Look-ups in named tables: a row name and a column name give one cell, copied from the table.

furotil:
	bov	giruses	fuf	med	kibole
bapemib	131	95	166	147	104
fimigo	137	142	67	81	43
banapem	122	139	149	94	114
vepufep	162	151	112	242	155
dor	165	224	178	207	154
mes	162	143	128	64	196

giruses of vepufep = 151
med of bapemib = 147
kibole of mes = 196
bov of bapemib = 131
giruses of mes = 143
giruses of fimigo = 142
bov of vepufep = 162
fuf of bapemib = 166
kibole of bapemib = 104
giruses of dor = 224
fuf of mes = 128
fuf of banapem = 149

vef.tsv
	sukivi	fup	bos	sut	rudofas
salef	17501	47133	57680	82140	53978
pemu	41960	47493	61552	71791	67228
kazuna	70537	31139	49305	85358	69244
lanad	85523	72952	29498	50562	70064
lebif	94655	56667	14986	65769	67245
lub	40873	64594	39282	62128	57932
buv	92753	56037	25477	66393	64390
naf	97241	54498	19040	65303	67246
met	61550	59176	31517	60123	56400

sut of lanad: 50562
sukivi of pemu: 41960
bos of kazuna: 49305
sukivi of kazuna: 70537
sut of naf: 65303
sut of lebif: 65769
rudofas of lanad: 70064
bos of met: 31517
fup of salef: 47133
rudofas of lebif: 67245
bos of lanad: 29498
sukivi of lebif: 94655

saf:
        fetamet  kene   nar  semik  pigudib  tibi   zum  renep  zupeta   zas
vineva     -462  -395  -268   -601      352  -542  -253   -525    -590  -715
fub         456   473  -608     20     -577   402   271   -137      37   214
devu         51   -51  -295   -128     -226     1    65   -331    -289   -63
sedigo      152   -13   -65      8     -307    31   -34   -207    -119   -80
zit        -590  -328  -377   -537      214  -363  -169   -315    -187  -307
dav          72  -336   455    440     -417  -121  -411    248     102   -27
soli       -240  -106  -377   -274      -12  -316  -287    -93    -185  -365
keroke      417   130   254    608     -769   243  -220    441     353   326
buloge     -656  -320  -302   -661      308  -449  -102   -452    -386  -401
delopu      193   243  -272   -223     -253    40    36   -254    -197  -208
mik           5    29  -300     11     -417   209   118   -103     198   352
dud        -829  -629    12   -617      480  -736  -391   -431    -603  -660

semik of sedigo: 8
pigudib of buloge: 308
pigudib of mik: -417
pigudib of keroke: -769
fetamet of keroke: 417
nar of delopu: -272
tibi of buloge: -449
semik of delopu: -223
renep of sedigo: -207
tibi of sedigo: 31
zupeta of keroke: 353
semik of mik: 11
renep of dud: -431
renep of dav: 248

dofot
        naz  lalema  kinitu  ber  kog  nur  fek  folob  ger
taza    105     191     119  168  206  214  208    187  160
gis     186     137     180  140   80  107  153     70  110
satavu  145     172     153  148   99  154  211     56   87
kulok   201     124     190  144  102  101  112    117  146
raded   194     129     186  145  109  109  119    121  145

What is the kog of gis in dofot? 80
What is the folob of raded in dofot? 121
What is the kinitu of gis in dofot? 180
What is the ber of raded in dofot? 145
What is the fek of kulok in dofot? 112
What is the lalema of raded in dofot? 129
What is the nur of taza in dofot? 214
What is the kinitu of raded in dofot? 186
What is the kog of kulok in dofot? 102
What is the folob of taza in dofot? 187
What is the ger of taza in dofot? 160

dazer:
	tad	medu	nikevi	tos	zur	vubo	vemak	fotati
salesi	217	245	161	147	90	195	163	169
gor	224	250	154	144	112	200	169	172
met	220	235	151	142	89	183	176	176
pigom	236	245	151	138	54	214	182	137
katufem	207	240	143	146	82	172	169	171
zome	244	252	235	168	5	202	133	110
rupilar	218	244	158	144	100	188	173	179

gor, vubo => 200
gor, nikevi => 154
salesi, vubo => 195
pigom, nikevi => 151
met, medu => 235
salesi, vemak => 163
pigom, zur => 54
katufem, fotati => 171
rupilar, nikevi => 158
zome, vemak => 133
katufem, zur => 82
salesi, nikevi => 161
rupilar, medu => 244
salesi, zur => 90
zome, tos => 168
zome, medu => 252
zome, zur => 5
met, tad => 220
salesi, fotati => 169
Row with the largest nikevi: zome

Table sopi
|  | lazo | deba | taki |
|---|---|---|---|
| rer | 161 | 153 | 205 |
| tam | 112 | 244 | 105 |
| ger | 175 | 122 | 174 |
| nir | 185 | 53 | 89 |
| sez | 189 | 67 | 147 |

What is the deba of sez in sopi?
67
What is the taki of nir in sopi?
89
What is the taki of tam in sopi?
105
What is the taki of rer in sopi?
205
What is the lazo of rer in sopi?
161
What is the deba of nir in sopi?
53
What is the taki of ger in sopi?
174
What is the lazo of ger in sopi?
175
What is the lazo of sez in sopi?
189
What is the deba of ger in sopi?
122
What is the lazo of nir in sopi?
185
What is the taki of sez in sopi?
147
What is the deba of tam in sopi?
244
What is the lazo of tam in sopi?
112
Row with the largest deba: tam

fel =
,lufiz,gof
lopozez,82,130
tik,5,164
mova,64,163
pemevi,90,162
kigeli,51,207
linose,30,131
vorobog,63,217
rales,42,182

gof of linose = 131
gof of tik = 164
gof of vorobog = 217
lufiz of rales = 42
lufiz of mova = 64
lufiz of lopozez = 82
gof of mova = 163
lufiz of pemevi = 90
lufiz of linose = 30
gof of kigeli = 207
gof of lopozez = 130
Which row has the largest gof? vorobog

gulani =
fields: bulo, vora, suladov, kezi, fir, ziga, ponevi, rop
likiv: [12.556, 23.184, 79.280, 61.910, 39.152, 32.596, 73.459, 80.497]
deni: [18.455, 18.202, 73.405, 57.556, 44.931, 30.081, 69.300, 90.091]
vum: [28.774, 14.432, 64.379, 51.904, 53.322, 28.487, 62.448, 99.726]
bobo: [23.668, 71.153, 77.711, 70.461, 24.752, 60.766, 70.532, 10.879]
lododuz: [17.354, 19.169, 74.528, 58.725, 43.889, 30.520, 70.373, 88.379]
givav: [95.214, 68.587, 17.418, 34.724, 71.446, 63.830, 24.709, 41.032]

givav, ponevi -> 24.709
deni, ziga -> 30.081
givav, fir -> 71.446
likiv, suladov -> 79.280
vum, rop -> 99.726
vum, fir -> 53.322
vum, ziga -> 28.487
vum, suladov -> 64.379
lododuz, vora -> 19.169

giferen =
|  | rin | telifab | dazi | fim | fidi | kavel |
|---|---|---|---|---|---|---|
| dad | 163 | 164 | 130 | 131 | 149 | 117 |
| rop | 157 | 164 | 130 | 118 | 204 | 105 |
| kitulod | 143 | 96 | 171 | 167 | 47 | 118 |
| dagi | 168 | 141 | 132 | 139 | 84 | 123 |
| gimube | 163 | 164 | 130 | 131 | 150 | 117 |
| befedir | 159 | 164 | 130 | 119 | 202 | 104 |
| tus | 167 | 164 | 130 | 131 | 133 | 118 |
| kef | 163 | 164 | 130 | 122 | 193 | 105 |
| nunum | 163 | 164 | 130 | 128 | 174 | 109 |
| dizi | 165 | 130 | 138 | 144 | 70 | 123 |
| nisogoz | 169 | 145 | 130 | 136 | 90 | 122 |
| san | 129 | 101 | 170 | 168 | 56 | 122 |
| tapidid | 155 | 97 | 167 | 165 | 43 | 118 |

What is the kavel of dizi in giferen? 123
What is the fidi of kef in giferen? 193
What is the telifab of rop in giferen? 164
What is the kavel of kitulod in giferen? 118
What is the rin of tapidid in giferen? 155
What is the fidi of nunum in giferen? 174
What is the telifab of nunum in giferen? 164
What is the dazi of nisogoz in giferen? 130
What is the fim of tapidid in giferen? 165
What is the fim of dizi in giferen? 144
What is the telifab of kef in giferen? 164
What is the telifab of tus in giferen? 164
Which row has the largest fidi? rop

